Below is a small trained network, with its code and all its weights. Each question gives an input and a target symbol and asks what happens when units are switched off, that is, made to give their printed mean instead of their output.

import numpy as np


def w(rows, s, z=0):
    codes = np.array(rows[::2]) - 128.0
    scale = np.full(codes.shape[1], s)
    scale[-1] = z or s
    return codes * scale


def norm(h):
    return h / np.sqrt((h * h).mean(-1, keepdims=True) + 1e-5)


def f(y):
    return y / 2 * (1 + np.tanh(0.7978845608 * (y + 0.044715 * y**3)))


def softmax(a):
    e = np.exp(a - a.max(-1, keepdims=True))
    return e / e.sum(-1, keepdims=True)


def log_softmax(a):
    a = a - a.max(-1, keepdims=True)
    return a - np.log(np.exp(a).sum(-1, keepdims=True))


def net(x, mask):
    ids = ['γεθλτω'.index(c) for c in x.split()]
    T = len(ids)
    res = E[ids] + P[:T]
    r = norm(res)
    for j in range(2):
        rows = slice(4 * j, 4 * j + 4)
        q, k, v = (r @ M[0][rows].T for M in (Q, K, V))
        z = softmax(np.where(np.tri(T) > 0, q @ k.T / 4**0.5, -1e9)) @ v
        o = O[0][rows]
        res = res + np.where(mask[j], z, o[:, -1]) @ o[:, :-1]
    y = f(norm(res) @ A[0][:, :-1].T + A[0][:, -1])
    res = res + np.where(mask[2:14], y, B[0][:, -1]) @ B[0][:, :-1]
    return log_softmax(norm(res)[-1] @ U[:, :-1].T + U[:, -1])


Q, K, V, O, A, B = {}, {}, {}, {}, {}, {}
E = w([
[26,100,122,202],'γ',
[38,107,124,206],'ε',
[32,203,145,196],'θ',
[105,117,213,149],'λ',
[169,137,76,204],'τ',
[107,108,57,1],'ω',
],0.005)
P = w([
[61,254,144,116],'0',
[98,229,127,122],'1',
[111,210,127,127],'2',
[115,187,138,134],'3',
[118,171,139,142],'4',
[121,157,143,146],'5',
[122,141,147,147],'6',
[127,127,148,148],'7',
[123,111,142,150],'8',
[129,96,153,149],'9',
[143,76,160,158],'10',
[138,66,161,155],'11',
[129,49,155,172],'12',
],0.005)
Q[0] = w([
[163,150,92,19],'head 1',
[205,141,98,91],'head 1',
[130,170,92,47],'head 1',
[180,116,90,42],'head 1',
[147,167,49,117],'head 2',
[191,105,99,39],'head 2',
[26,91,126,122],'head 2',
[2,97,199,181],'head 2',
],0.0093)
K[0] = w([
[90,253,157,140],'head 1',
[100,235,110,121],'head 1',
[120,235,148,144],'head 1',
[84,213,130,133],'head 1',
[110,194,148,111],'head 2',
[88,159,103,88],'head 2',
[178,71,158,116],'head 2',
[169,52,145,151],'head 2',
],0.013)
V[0] = w([
[75,68,107,101],'head 1',
[128,133,170,255],'head 1',
[123,155,128,176],'head 1',
[78,139,132,152],'head 1',
[178,106,183,59],'head 2',
[250,166,121,84],'head 2',
[183,158,219,232],'head 2',
[186,128,21,230],'head 2',
],0.0047)
O[0] = w([
[51,120,104,115,130],'head 1',
[163,142,144,255,169],'head 1',
[146,132,169,167,173],'head 1',
[102,136,185,154,200],'head 1',
[210,95,248,149,8],'head 2',
[223,86,132,154,2],'head 2',
[209,217,98,76,171],'head 2',
[182,147,4,144,138],'head 2',
],0.0044,0.003)
A[0] = w([
[97,157,133,177,96],'neuron 1',
[122,126,80,91,251],'neuron 2',
[99,204,240,151,131],'neuron 3',
[88,111,93,129,97],'neuron 4',
[152,191,51,87,147],'neuron 5',
[176,114,199,92,247],'neuron 6',
[220,181,123,204,145],'neuron 7',
[58,142,172,73,146],'neuron 8',
[143,244,103,29,125],'neuron 9',
[61,158,73,128,192],'neuron 10',
[255,137,43,86,129],'neuron 11',
[133,156,153,127,68],'neuron 12',
],0.0068,0.0034)
B[0] = w([
[208,132,180,140,160],'neuron 1',
[145,72,81,66,192],'neuron 2',
[188,48,138,156,179],'neuron 3',
[164,140,118,120,151],'neuron 4',
[91,91,168,109,168],'neuron 5',
[118,86,56,122,134],'neuron 6',
[180,120,62,112,159],'neuron 7',
[158,78,77,147,198],'neuron 8',
[138,118,208,3,168],'neuron 9',
[182,128,113,76,254],'neuron 10',
[42,3,181,181,128],'neuron 11',
[147,135,132,200,115],'neuron 12',
],0.0054,0.0056)
U = w([
[52,59,82,211,122],'γ',
[69,144,118,175,45],'ε',
[138,213,204,96,253],'θ',
[168,73,237,178,105],'λ',
[254,144,34,139,118],'τ',
[105,37,124,41,118],'ω',
],0.005,0.0036)

Each question gives the input, a string of symbols that net reads in full, and the target symbol t.
The units are the heads (4 rows each of Q, K, V and O) and the neurons (one row each of A and B). Each row of codes is followed by its name. A weight is (code - 128) times the scale printed after its matrix; where a second scale follows, it is the last column's (O, A, B and U).
mask holds one flag per unit, heads first, then neurons. A switched-off unit (its flag False) gives its mean, the last column of its rows in O or B, instead of its output. The means were averaged over made-up inputs and are rounded, as every weight is.
A unit's drop is (log p(t) with every unit on - log p(t) with that unit switched off) / (log p(t) with every unit on - log p(t) with every unit switched off).
The circuit of an input: a set's keep is (log p(t) with only the set's units on - log p(t) with every unit switched off) / (log p(t) with every unit on - log p(t) with every unit switched off). Starting from the 12 units with the biggest drops (on a tie, the unit counted first), units are removed one at a time, each time the one whose removal leaves the highest keep (on an exact tie, the one counted first), for as long as the keep stays at least 0.8.
circuit, biggest first: the units of the circuit, biggest drop first
most important unit: the unit with the biggest drop
k most important neurons: the k neurons with the biggest drops, biggest first
drop when u is switched off: that unit's drop, to one decimal
input ε ω λ ε ε θ ω θ, target ω: most important unit -> head 1
input ω θ ω ω θ, target ω: circuit, biggest first -> head 1; head 2
input γ θ λ, target λ: circuit, biggest first -> neuron 3; head 1
input ε ω ω γ ω τ ω, target γ: 2 most important neurons -> neuron 9; neuron 10
input ε λ θ γ θ ε ω τ, target ω: circuit, biggest first -> head 1; neuron 5
input λ γ τ λ, target τ: circuit, biggest first -> head 1; neuron 7; head 2
input ω λ γ θ λ θ, target λ: circuit, biggest first -> neuron 3; head 2
input ω λ τ ω γ γ ω τ λ γ, target τ: circuit, biggest first -> head 2; neuron 11
input λ γ τ ω τ, target ω: 2 most important neurons -> neuron 11; neuron 5
input λ τ ε ω ε γ λ ε, target λ: 2 most important neurons -> neuron 3; neuron 1
input λ ω ε γ ω ω τ τ ε γ, target τ: drop when head 1 is switched off -> 0.1
input ε τ ε ω ω λ τ γ τ γ λ, target τ: drop when neuron 3 is switched off -> -0.1
input θ ε τ τ θ, target τ: drop when neuron 6 is switched off -> 0.0
input ω λ θ ε τ λ ε, target τ: drop when neuron 7 is switched off -> 0.2
